Below is a small trained network, with its code and all its weights. Each question gives an input and a target symbol and asks what happens when units are switched off, that is, made to give their printed mean instead of their output.

import numpy as np


def w(rows, s, z=0):
    codes = np.array(rows[::2]) - 128.0
    scale = np.full(codes.shape[1], s)
    scale[-1] = z or s
    return codes * scale


def norm(h):
    return h / np.sqrt((h * h).mean(-1, keepdims=True) + 1e-5)


def f(y):
    return y / 2 * (1 + np.tanh(0.7978845608 * (y + 0.044715 * y**3)))


def softmax(a):
    e = np.exp(a - a.max(-1, keepdims=True))
    return e / e.sum(-1, keepdims=True)


def log_softmax(a):
    a = a - a.max(-1, keepdims=True)
    return a - np.log(np.exp(a).sum(-1, keepdims=True))


def net(x, mask):
    ids = ['αγζηλξω'.index(c) for c in x.split()]
    T = len(ids)
    res = E[ids] + P[:T]
    r = norm(res)
    for j in range(2):
        rows = slice(3 * j, 3 * j + 3)
        q, k, v = (r @ M[0][rows].T for M in (Q, K, V))
        z = softmax(np.where(np.tri(T) > 0, q @ k.T / 3**0.5, -1e9)) @ v
        o = O[0][rows]
        res = res + np.where(mask[j], z, o[:, -1]) @ o[:, :-1]
    y = f(norm(res) @ A[0][:, :-1].T + A[0][:, -1])
    res = res + np.where(mask[2:10], y, B[0][:, -1]) @ B[0][:, :-1]
    return log_softmax(norm(res)[-1] @ U[:, :-1].T + U[:, -1])


Q, K, V, O, A, B = {}, {}, {}, {}, {}, {}
E = w([
[201,72,106,203,165],'α',
[111,75,103,172,173],'γ',
[232,99,65,116,182],'ζ',
[165,120,185,123,49],'η',
[251,102,139,159,82],'λ',
[201,107,173,112,149],'ξ',
[177,76,75,160,117],'ω',
],0.016)
P = w([
[51,203,152,101,123],'0',
[77,56,132,144,69],'1',
[72,17,155,86,112],'2',
[86,76,183,178,106],'3',
[91,145,214,206,152],'4',
[97,158,159,233,108],'5',
[102,143,91,131,196],'6',
[99,134,69,79,124],'7',
[178,33,102,4,187],'8',
[160,33,129,238,133],'9',
[136,56,220,254,170],'10',
],0.011)
Q[0] = w([
[96,41,155,104,152],'H1',
[116,194,150,193,150],'H1',
[146,31,148,134,113],'H1',
[110,160,128,59,145],'H2',
[97,176,81,156,104],'H2',
[139,252,153,186,176],'H2',
],0.011)
K[0] = w([
[171,200,125,169,97],'H1',
[122,2,95,33,87],'H1',
[93,235,33,152,123],'H1',
[144,69,157,177,120],'H2',
[129,53,163,113,187],'H2',
[119,15,105,79,106],'H2',
],0.0099)
V[0] = w([
[157,157,44,47,71],'H1',
[7,112,90,90,174],'H1',
[104,113,89,95,196],'H1',
[146,85,92,181,226],'H2',
[112,141,220,61,173],'H2',
[92,143,93,186,55],'H2',
],0.019)
O[0] = w([
[153,153,6,38,61,46],'H1',
[67,59,120,77,219,44],'H1',
[144,97,137,65,173,129],'H1',
[157,142,194,103,76,247],'H2',
[135,248,184,128,229,52],'H2',
[50,58,63,161,83,123],'H2',
],0.015,0.012)
A[0] = w([
[101,158,99,29,159,110],'N1',
[129,145,60,33,198,100],'N2',
[117,250,201,111,225,94],'N3',
[39,255,38,249,69,120],'N4',
[165,156,83,183,228,177],'N5',
[178,105,15,70,187,134],'N6',
[114,134,215,236,13,254],'N7',
[175,164,125,43,188,119],'N8',
],0.0084,0.0081)
B[0] = w([
[179,179,144,158,61,126],'N1',
[239,133,194,130,54,127],'N2',
[8,189,130,147,95,133],'N3',
[198,60,119,104,209,140],'N4',
[173,94,196,86,160,135],'N5',
[179,100,133,111,110,129],'N6',
[182,102,88,77,202,253],'N7',
[163,160,156,148,131,128],'N8',
],0.012,0.021)
U = w([
[146,96,202,217,41,77],'α',
[97,68,150,69,179,153],'γ',
[199,149,118,2,119,76],'ζ',
[157,123,34,156,205,70],'η',
[175,173,68,252,56,73],'λ',
[121,209,136,156,129,251],'ξ',
[104,85,63,91,83,212],'ω',
],0.0093,0.0034)

Each question gives the input, a string of symbols that net reads in full, and the target symbol t.
The units are the heads (3 rows each of Q, K, V and O) and the neurons (one row each of A and B). Each row of codes is followed by its name. A weight is (code - 128) times the scale printed after its matrix; where a second scale follows, it is the last column's (O, A, B and U).
mask holds one flag per unit, heads first, then neurons. A switched-off unit (its flag False) gives its mean, the last column of its rows in O or B, instead of its output. The means were averaged over made-up inputs and are rounded, as every weight is.
A unit's drop is (log p(t) with every unit on - log p(t) with that unit switched off) / (log p(t) with every unit on - log p(t) with every unit switched off).
The circuit of an input: a set's keep is (log p(t) with only the set's units on - log p(t) with every unit switched off) / (log p(t) with every unit on - log p(t) with every unit switched off). Starting from all 10 units, units are removed one at a time, each time the one whose removal leaves the highest keep (on an exact tie, the one counted first), for as long as the keep stays at least 0.8.
circuit, biggest first: the units of the circuit, biggest drop first
top k neurons: the k neurons with the biggest drops, biggest first
which heads matter: for each layer, one digit per head in row order, 1 if its drop is at least 0.15 and else 0, layers parted by /
drop of u: that unit's drop, to one decimal
input ξ ξ ω γ λ ζ ξ γ η ζ ζ, target ξ: circuit, biggest first : H2; N3
input ζ α λ η, target ζ: circuit, biggest first : H1
input ζ λ γ α α α ζ η λ γ, target ζ: circuit, biggest first : H1; H2
input η α λ α, target η: which heads matter : 01
input ζ γ ξ α ζ ζ ζ α γ γ, target ζ: which heads matter : 11
input η ζ α ω ζ η ζ ζ η, target η: which heads matter : 01
input ζ ζ γ ξ ω ξ, target ζ: which heads matter : 11
input ω η λ γ α η, target ω: which heads matter : 01
input ξ ξ γ ζ α ω, target ξ: which heads matter : 01
input λ η γ, target λ: which heads matter : 10
input γ η α α ω η λ γ α η, target γ: which heads matter : 10
input ζ γ α α λ ζ ω λ ω ξ ω, target ζ: which heads matter : 11
input ω γ γ ζ α, target ω: circuit, biggest first : H2; H1
input λ ζ ω ξ η λ α ξ η, target λ: circuit, biggest first : H1
input α γ ζ γ ω λ λ η γ, target α: which heads matter : 10
input λ ζ α λ ω, target λ: which heads matter : 10
input ω ω α γ η ω η η ω, target ω: which heads matter : 11
input ζ ξ η, target ζ: drop of H2 : 0.3
input η ξ α ζ γ α λ α ω, target η: drop of H2 : 1.2
input ω α ω η ζ ω γ ξ γ, target ω: drop of N3 : 0.0
input ζ ω ω ζ ξ ω α, target ζ: top neuron : N7
